Below is a small trained network, with its code and all its weights. Each question gives an input and a class and asks what happens when units are switched off, that is, made to give their printed mean instead of their output.

import numpy as np


def w(rows, s, z=0):
    codes = np.array(rows[::2]) - 128.0
    scale = np.full(codes.shape[1], s)
    scale[-1] = z or s
    return codes * scale


def f(y):
    return y / 2 * (1 + np.tanh(0.7978845608 * (y + 0.044715 * y**3)))


def log_softmax(a):
    a = a - a.max(-1, keepdims=True)
    return a - np.log(np.exp(a).sum(-1, keepdims=True))


def net(x, mask):
    res = np.array(x, float).reshape(1, 8) / 4 @ E
    y = f(res @ A[0][:, :-1].T + A[0][:, -1])
    res = res + np.where(mask, y, B[0][:, -1]) @ B[0][:, :-1]
    return log_softmax(res[-1] @ U[:, :-1].T + U[:, -1])


A, B = {}, {}
E = w([
[137,135,103,116,124,91],'x0',
[2,163,48,198,141,144],'x1',
[134,187,105,102,123,77],'x2',
[118,149,152,129,144,143],'x3',
[127,83,209,247,38,97],'x4',
[206,250,53,125,49,169],'x5',
[129,148,122,113,115,86],'x6',
[147,116,119,158,79,101],'x7',
],0.0078)
A[0] = w([
[9,139,56,186,97,141,85],'n1',
[72,161,125,172,136,159,32],'n2',
[89,133,169,182,52,141,110],'n3',
[129,164,115,129,206,208,121],'n4',
[192,132,177,124,159,106,95],'n5',
[53,150,88,175,128,121,53],'n6',
[122,161,90,131,119,123,1],'n7',
[153,176,32,57,51,136,215],'n8',
[130,125,134,223,83,111,113],'n9',
[188,220,110,174,83,153,121],'n10',
[68,49,123,150,150,136,42],'n11',
[107,114,148,220,92,112,72],'n12',
[107,138,51,222,173,136,24],'n13',
[78,83,172,131,165,33,159],'n14',
[212,100,152,112,116,132,56],'n15',
[165,115,168,150,103,111,145],'n16',
],0.011,0.0036)
B[0] = w([
[197,65,110,18,93,117,237],'n1',
[160,51,126,108,97,66,163],'n2',
[156,82,112,143,239,18,200],'n3',
[105,161,67,144,183,83,180],'n4',
[109,118,182,29,84,160,168],'n5',
[204,113,99,69,42,127,188],'n6',
[118,160,77,119,72,126,136],'n7',
[65,121,138,199,146,114,254],'n8',
[157,175,75,193,153,102,203],'n9',
[83,104,155,212,56,209,225],'n10',
[124,175,93,172,35,145,194],'n11',
[154,110,117,133,213,79,199],'n12',
[144,126,136,55,97,110,180],'n13',
[93,129,119,182,142,253,219],'n14',
[122,128,140,49,67,59,184],'n15',
[84,228,181,65,166,152,174],'n16',
],0.0074,0.0098)
U = w([
[126,99,134,255,135,229,252],'0',
[219,131,161,65,81,116,2],'1',
[151,191,111,215,251,81,144],'2',
],0.0057,0.0035)

Each question gives the input, the list of numbers given to net, and the class t.
The units are the neurons (one row each of A and B). Each row of codes is followed by its name. A weight is (code - 128) times the scale printed after its matrix; where a second scale follows, it is the last column's (A, B and U).
mask holds one flag per neuron, in row order. A switched-off neuron (its flag False) gives its mean, the last column of its row in B, instead of its output. The means were averaged over made-up inputs and are rounded, as every weight is.
A unit's drop is (log p(t) with every unit on - log p(t) with that unit switched off) / (log p(t) with every unit on - log p(t) with every unit switched off).
The circuit of an input: a set's keep is (log p(t) with only the set's units on - log p(t) with every unit switched off) / (log p(t) with every unit on - log p(t) with every unit switched off). Starting from the 12 units with the biggest drops (on a tie, the unit counted first), units are removed one at a time, each time the one whose removal leaves the highest keep (on an exact tie, the one counted first), for as long as the keep stays at least 0.8.
units of the circuit, in order: the units of the circuit, biggest drop first
most important unit: the unit with the biggest drop
top k neurons: the k neurons with the biggest drops, biggest first
drop when u is switched off: that unit's drop, to one decimal
input [6,-5,8,8,-7,5,7,-6], class 2: units of the circuit, in order : [n8]
input [8,-4,3,4,-3,6,7,-5], class 0: top 2 neurons : [n10; n8]
input [8,6,8,1,4,0,0,-1], class 1: top 2 neurons : [n1; n6]
input [-7,6,5,-2,1,-4,5,-1], class 1: units of the circuit, in order : [n1; n6]
input [2,0,5,5,-5,-8,2,-7], class 0: top 2 neurons : [n14; n3]
input [-5,-7,-2,4,-3,7,6,4], class 0: top 3 neurons : [n10; n8; n1]
input [3,3,2,6,5,-4,2,7], class 2: units of the circuit, in order : [n3; n12]
input [7,-5,1,0,0,5,-5,-8], class 0: units of the circuit, in order : [n1; n10]
input [-7,-5,5,-1,4,7,2,-7], class 0: top 3 neurons : [n10; n1; n8]
input [5,-8,-4,0,-3,8,6,-6], class 0: top 3 neurons : [n8; n10; n1]
input [0,8,2,6,-6,3,7,-4], class 1: top 3 neurons : [n1; n6; n13]
input [1,-6,3,8,2,6,-3,-4], class 0: top 2 neurons : [n10; n1]
input [4,5,8,-5,-4,7,4,3], class 0: top 2 neurons : [n8; n10]
input [-3,-2,-4,5,8,-3,-3,5], class 2: most important unit : n3
input [1,6,-1,1,2,-4,7,5], class 1: top 3 neurons : [n1; n6; n8]
input [-8,-8,-7,8,2,-5,-2,8], class 1: top 2 neurons : [n15; n5]
input [-7,-6,-7,2,8,3,7,-2], class 2: top 3 neurons : [n3; n1; n9]
input [0,-2,6,1,2,5,-5,7], class 0: drop when n10 is switched off : 0.7
input [8,6,-3,2,4,-2,-2,-8], class 1: drop when n8 is switched off : 0.1
input [2,-3,6,2,5,8,5,4], class 0: units of the circuit, in order : [n10]
input [-7,-7,-8,6,0,-4,-1,6], class 1: drop when n13 is switched off : -0.1
input [-6,1,-1,6,8,6,-5,-6], class 2: drop when n12 is switched off : 0.2
